Below are the code and all the weights of a small trained network. Each question names an input and a class and asks about switching units off, where a switched-off unit gives its printed mean instead of its output.

import numpy as np


def w(rows, s, z=0):
    codes = np.array(rows[::2]) - 128.0
    scale = np.full(codes.shape[1], s)
    scale[-1] = z or s
    return codes * scale


def f(y):
    return np.maximum(y, 0)


def log_softmax(a):
    a = a - a.max(-1, keepdims=True)
    return a - np.log(np.exp(a).sum(-1, keepdims=True))


def net(x, mask):
    res = np.array(x, float).reshape(1, 4) / 4 @ E
    y = f(res @ A[0][:, :-1].T + A[0][:, -1])
    res = res + np.where(mask, y, B[0][:, -1]) @ B[0][:, :-1]
    return log_softmax(res[-1] @ U[:, :-1].T + U[:, -1])


A, B = {}, {}
E = w([
[187,110,108,62,125,132,53],'x0',
[208,122,174,152,249,152,198],'x1',
[71,137,124,190,119,226,53],'x2',
[193,68,38,154,35,166,158],'x3',
],0.012)
A[0] = w([
[157,116,134,55,152,64,146,156],'neuron 0',
[133,113,68,180,74,148,130,149],'neuron 1',
[102,151,160,147,143,137,207,174],'neuron 2',
[97,148,108,78,147,116,32,202],'neuron 3',
[57,43,137,79,136,84,68,96],'neuron 4',
[121,97,132,42,107,82,142,205],'neuron 5',
[154,139,186,129,126,185,192,159],'neuron 6',
[135,112,89,215,101,160,55,249],'neuron 7',
[124,125,169,10,86,82,185,207],'neuron 8',
[129,115,120,78,83,80,113,251],'neuron 9',
[239,95,104,64,129,165,145,238],'neuron 10',
[137,76,90,177,82,160,138,145],'neuron 11',
[81,124,151,172,153,140,125,134],'neuron 12',
[184,117,97,142,109,96,168,158],'neuron 13',
[155,26,144,80,173,224,103,218],'neuron 14',
[40,145,137,88,64,123,81,246],'neuron 15',
[160,126,44,142,87,110,57,159],'neuron 16',
[146,109,94,27,192,82,123,208],'neuron 17',
[101,177,177,187,209,205,127,151],'neuron 18',
],0.011,0.0027)
B[0] = w([
[212,140,162,228,196,84,29,212],'neuron 0',
[55,80,45,210,2,80,119,204],'neuron 1',
[126,112,131,133,189,140,181,203],'neuron 2',
[120,135,155,61,116,78,133,210],'neuron 3',
[170,121,159,73,171,164,162,191],'neuron 4',
[70,210,165,140,108,132,122,202],'neuron 5',
[143,74,87,157,173,214,183,191],'neuron 6',
[53,72,81,108,56,134,133,217],'neuron 7',
[86,148,131,202,169,75,87,226],'neuron 8',
[51,197,130,172,170,74,136,205],'neuron 9',
[188,168,88,139,139,173,123,227],'neuron 10',
[100,115,121,190,40,146,75,201],'neuron 11',
[142,70,161,146,78,91,186,183],'neuron 12',
[149,137,93,175,136,165,125,188],'neuron 13',
[221,156,37,98,108,149,68,199],'neuron 14',
[29,196,184,79,96,123,171,242],'neuron 15',
[67,130,56,109,132,109,118,218],'neuron 16',
[156,157,79,150,182,104,58,214],'neuron 17',
[143,41,133,100,152,124,131,253],'neuron 18',
],0.0079,0.014)
U = w([
[117,38,112,159,180,194,186,2],'0',
[145,167,69,62,136,144,60,106],'1',
[151,188,157,184,160,46,48,123],'2',
[98,91,108,197,19,129,104,170],'3',
[94,172,227,102,109,153,157,211],'4',
[206,136,100,179,143,254,105,222],'5',
[137,24,174,105,90,94,54,69],'6',
],0.0092,0.00057)

Each question gives the input, the list of numbers given to net, and the class t.
The units are the neurons (one row each of A and B). Each row of codes is followed by its name. A weight is (code - 128) times the scale printed after its matrix; where a second scale follows, it is the last column's (A, B and U).
mask holds one flag per neuron, in row order. A switched-off neuron (its flag False) gives its mean, the last column of its row in B, instead of its output. The means were averaged over made-up inputs and are rounded, as every weight is.
A unit's drop is (log p(t) with every unit on - log p(t) with that unit switched off) / (log p(t) with every unit on - log p(t) with every unit switched off).
The circuit of an input: a set's keep is (log p(t) with only the set's units on - log p(t) with every unit switched off) / (log p(t) with every unit on - log p(t) with every unit switched off). Starting from the 12 units with the biggest drops (on a tie, the unit counted first), units are removed one at a time, each time the one whose removal leaves the highest keep (on an exact tie, the one counted first), for as long as the keep stays at least 0.8.
units of the circuit, in order: the units of the circuit, biggest drop first
top k neurons: the k neurons with the biggest drops, biggest first
drop when u is switched off: that unit's drop, to one decimal
input [-7,8,-6,6], class 5: units of the circuit, in order	[neuron 10; neuron 13]
input [4,-6,1,-8], class 4: units of the circuit, in order	[neuron 15]
input [1,1,4,-8], class 6: units of the circuit, in order	[neuron 18; neuron 9]
input [-1,3,-7,7], class 5: top 2 neurons	[neuron 10; neuron 13]
input [0,0,6,-7], class 6: top 2 neurons	[neuron 18; neuron 5]
input [-7,3,-6,-3], class 0: top 3 neurons	[neuron 6; neuron 2; neuron 9]
input [8,2,-5,7], class 5: top 4 neurons	[neuron 10; neuron 13; neuron 14; neuron 15]
input [0,6,6,8], class 3: top 2 neurons	[neuron 1; neuron 7]
input [2,5,7,5], class 3: top 3 neurons	[neuron 7; neuron 1; neuron 11]
input [8,-7,-7,7], class 2: top 4 neurons	[neuron 9; neuron 0; neuron 8; neuron 17]
input [7,1,8,-2], class 1: top 2 neurons	[neuron 14; neuron 1]
input [-3,6,-1,6], class 5: drop when neuron 4 is switched off	0.0
input [5,-3,1,-5], class 4: drop when neuron 3 is switched off	0.1
input [8,-6,-1,-2], class 2: units of the circuit, in order	[neuron 9]
input [5,6,3,-7], class 5: drop when neuron 9 is switched off	0.2
